Below are the code and all the weights of a small trained network. Each question names an input and a class and asks about switching units off, where a switched-off unit gives its printed mean instead of its output.

import numpy as np


def w(rows, s, z=0):
    codes = np.array(rows[::2]) - 128.0
    scale = np.full(codes.shape[1], s)
    scale[-1] = z or s
    return codes * scale


def f(y):
    return np.maximum(y, 0)


def log_softmax(a):
    a = a - a.max(-1, keepdims=True)
    return a - np.log(np.exp(a).sum(-1, keepdims=True))


def net(x, mask):
    res = np.array(x, float).reshape(1, 4) / 4 @ E
    y = f(res @ A[0][:, :-1].T + A[0][:, -1])
    res = res + np.where(mask, y, B[0][:, -1]) @ B[0][:, :-1]
    return log_softmax(res[-1] @ U[:, :-1].T + U[:, -1])


A, B = {}, {}
E = w([
[207,142,179,50,134,41,203],'x0',
[142,130,147,128,101,161,159],'x1',
[230,218,91,128,135,159,22],'x2',
[154,58,72,100,3,104,100],'x3',
],0.011)
A[0] = w([
[184,193,107,126,119,145,79,18],'N1',
[149,155,173,48,157,66,132,158],'N2',
[80,158,164,96,211,127,114,101],'N3',
[145,59,63,104,23,66,86,45],'N4',
[162,115,115,55,149,99,170,177],'N5',
[192,213,141,82,178,176,79,80],'N6',
[69,60,167,78,160,111,163,48],'N7',
[103,154,143,140,214,192,136,107],'N8',
[112,205,144,178,220,127,176,1],'N9',
[53,92,75,196,101,212,72,138],'N10',
[106,87,155,127,114,106,114,41],'N11',
[148,178,172,148,241,133,172,109],'N12',
[183,158,211,82,125,37,154,136],'N13',
[32,82,205,167,189,123,196,74],'N14',
[31,167,92,254,122,170,109,138],'N15',
],0.011,0.0026)
B[0] = w([
[70,107,209,131,80,30,37,197],'N1',
[147,165,114,190,196,130,138,213],'N2',
[145,177,105,67,41,134,131,191],'N3',
[143,41,94,33,58,229,169,249],'N4',
[196,119,111,182,173,142,177,201],'N5',
[9,73,202,153,72,23,47,222],'N6',
[58,86,191,170,107,68,46,208],'N7',
[181,180,75,62,114,237,129,199],'N8',
[116,90,88,2,83,200,178,210],'N9',
[217,194,131,181,197,101,182,246],'N10',
[105,127,146,96,123,115,132,155],'N11',
[125,137,81,50,96,162,207,225],'N12',
[197,166,116,223,239,66,179,240],'N13',
[67,71,142,148,92,90,41,240],'N14',
[162,147,110,206,218,90,148,234],'N15',
],0.0079,0.014)
U = w([
[182,151,131,188,220,102,149,57],'0',
[135,105,79,23,63,159,139,253],'1',
[29,90,251,149,91,73,56,60],'2',
],0.011,0.0031)

Each question gives the input, the list of numbers given to net, and the class t.
The units are the neurons (one row each of A and B). Each row of codes is followed by its name. A weight is (code - 128) times the scale printed after its matrix; where a second scale follows, it is the last column's (A, B and U).
mask holds one flag per neuron, in row order. A switched-off neuron (its flag False) gives its mean, the last column of its row in B, instead of its output. The means were averaged over made-up inputs and are rounded, as every weight is.
A unit's drop is (log p(t) with every unit on - log p(t) with that unit switched off) / (log p(t) with every unit on - log p(t) with every unit switched off).
The circuit of an input: a set's keep is (log p(t) with only the set's units on - log p(t) with every unit switched off) / (log p(t) with every unit on - log p(t) with every unit switched off). Starting from the 12 units with the biggest drops (on a tie, the unit counted first), units are removed one at a time, each time the one whose removal leaves the highest keep (on an exact tie, the one counted first), for as long as the keep stays at least 0.8.
units of the circuit, in order: the units of the circuit, biggest drop first
k most important neurons: the k neurons with the biggest drops, biggest first
drop when u is switched off: that unit's drop, to one decimal
input [0,8,-3,2], class 2: 4 most important neurons => N12, N9, N8, N4
input [2,8,-5,-6], class 1: units of the circuit, in order => N9
input [-5,6,-6,-6], class 1: 4 most important neurons => N8, N9, N6, N13
input [2,-7,7,-6], class 2: 2 most important neurons => N6, N1
input [5,2,-5,5], class 0: 3 most important neurons => N13, N6, N9
input [8,-1,-7,5], class 0: 2 most important neurons => N13, N5
input [-4,-3,6,-5], class 2: 2 most important neurons => N6, N1
input [0,-4,-4,-4], class 1: 3 most important neurons => N6, N9, N1
input [-4,7,5,4], class 2: 2 most important neurons => N1, N13
input [7,2,-6,1], class 0: 3 most important neurons => N13, N6, N5
input [3,5,-6,5], class 2: 3 most important neurons => N7, N12, N9
input [6,-1,2,6], class 0: 2 most important neurons => N13, N9
input [-6,1,-6,-4], class 0: 4 most important neurons => N15, N10, N6, N1
input [-8,1,-6,2], class 0: units of the circuit, in order => N10
input [-8,5,5,2], class 0: drop when N10 is switched off => 0.8
input [0,6,-6,-6], class 1: drop when N12 is switched off => 0.7
input [3,-3,0,-7], class 1: drop when N6 is switched off => 0.0
